Below is a small trained network, with its code and all its weights. Each question gives an input and a class and asks what happens when units are switched off, that is, made to give their printed mean instead of their output.

import numpy as np


def w(rows, s, z=0):
    codes = np.array(rows[::2]) - 128.0
    scale = np.full(codes.shape[1], s)
    scale[-1] = z or s
    return codes * scale


def f(y):
    return np.maximum(y, 0)


def log_softmax(a):
    a = a - a.max(-1, keepdims=True)
    return a - np.log(np.exp(a).sum(-1, keepdims=True))


def net(x, mask):
    res = np.array(x, float).reshape(1, 6) / 4 @ E
    y = f(res @ A[0][:, :-1].T + A[0][:, -1])
    res = res + np.where(mask, y, B[0][:, -1]) @ B[0][:, :-1]
    return log_softmax(res[-1] @ U[:, :-1].T + U[:, -1])


A, B = {}, {}
E = w([
[128,128,128],'x0',
[98,86,2],'x1',
[227,28,134],'x2',
[43,35,175],'x3',
[128,128,128],'x4',
[129,128,128],'x5',
],0.0077)
A[0] = w([
[128,97,85,108],'n0',
[207,93,208,159],'n1',
[178,40,51,20],'n2',
[156,135,110,254],'n3',
[7,15,198,161],'n4',
[89,144,89,129],'n5',
[117,83,163,136],'n6',
[191,117,209,167],'n7',
[85,201,199,213],'n8',
[104,123,119,104],'n9',
[73,150,71,129],'n10',
[182,179,96,246],'n11',
[119,169,78,225],'n12',
[91,132,103,116],'n13',
[44,161,39,169],'n14',
[90,143,89,131],'n15',
[193,104,176,159],'n16',
[166,54,53,64],'n17',
[78,217,218,234],'n18',
[120,132,120,215],'n19',
[101,138,98,129],'n20',
],0.017,0.0039)
B[0] = w([
[128,166,150,155],'n0',
[102,53,66,199],'n1',
[62,209,114,183],'n2',
[148,162,83,166],'n3',
[2,75,249,251],'n4',
[159,112,154,164],'n5',
[90,124,122,164],'n6',
[122,64,67,194],'n7',
[82,204,121,214],'n8',
[132,126,149,141],'n9',
[162,94,173,179],'n10',
[195,156,58,195],'n11',
[193,154,134,180],'n12',
[138,117,163,154],'n13',
[208,96,195,212],'n14',
[160,110,151,163],'n15',
[129,82,71,180],'n16',
[83,207,126,179],'n17',
[77,226,107,234],'n18',
[150,148,132,152],'n19',
[149,112,146,154],'n20',
],0.05,0.015)
U = w([
[115,205,85,223],'0',
[33,162,162,213],'1',
[206,103,137,64],'2',
[122,53,213,54],'3',
[150,46,45,115],'4',
[61,3,121,1],'5',
],0.0063,0.003)

Each question gives the input, the list of numbers given to net, and the class t.
The units are the neurons (one row each of A and B). Each row of codes is followed by its name. A weight is (code - 128) times the scale printed after its matrix; where a second scale follows, it is the last column's (A, B and U).
mask holds one flag per neuron, in row order. A switched-off neuron (its flag False) gives its mean, the last column of its row in B, instead of its output. The means were averaged over made-up inputs and are rounded, as every weight is.
A unit's drop is (log p(t) with every unit on - log p(t) with that unit switched off) / (log p(t) with every unit on - log p(t) with every unit switched off).
The circuit of an input: a set's keep is (log p(t) with only the set's units on - log p(t) with every unit switched off) / (log p(t) with every unit on - log p(t) with every unit switched off). Starting from the 12 units with the biggest drops (on a tie, the unit counted first), units are removed one at a time, each time the one whose removal leaves the highest keep (on an exact tie, the one counted first), for as long as the keep stays at least 0.8.
circuit, biggest first: the units of the circuit, biggest drop first
most important unit: the unit with the biggest drop
top k neurons: the k neurons with the biggest drops, biggest first
drop of u: that unit's drop, to one decimal
input [-8,1,-5,8,-7,-3], class 3: circuit, biggest first	(n14; n2)
input [-3,-8,6,1,3,6], class 5: most important unit	n11
input [-8,0,3,-3,-3,-8], class 4: circuit, biggest first	(n18; n4)
input [-5,8,0,-7,-4,-4], class 2: top 3 neurons	(n14; n18; n8)
input [1,7,0,3,4,3], class 3: top 3 neurons	(n18; n14; n8)
input [5,1,-5,-1,5,1], class 2: top 2 neurons	(n4; n14)
input [-3,1,-6,6,6,-5], class 3: top 2 neurons	(n14; n2)
input [5,-7,0,-6,2,1], class 0: top 2 neurons	(n18; n8)
input [0,0,-1,0,1,-2], class 0: top 2 neurons	(n4; n14)
input [2,8,2,-3,5,-5], class 0: top 3 neurons	(n2; n4; n17)
input [5,-3,7,-3,3,3], class 4: drop of n20	0.0
input [-5,-1,-5,0,-8,-6], class 0: drop of n4	1.3
input [-5,-1,4,-3,1,3], class 4: drop of n4	0.2
input [8,-7,3,2,-2,-7], class 5: drop of n4	0.0
input [4,-1,1,-4,-4,-1], class 4: most important unit	n18
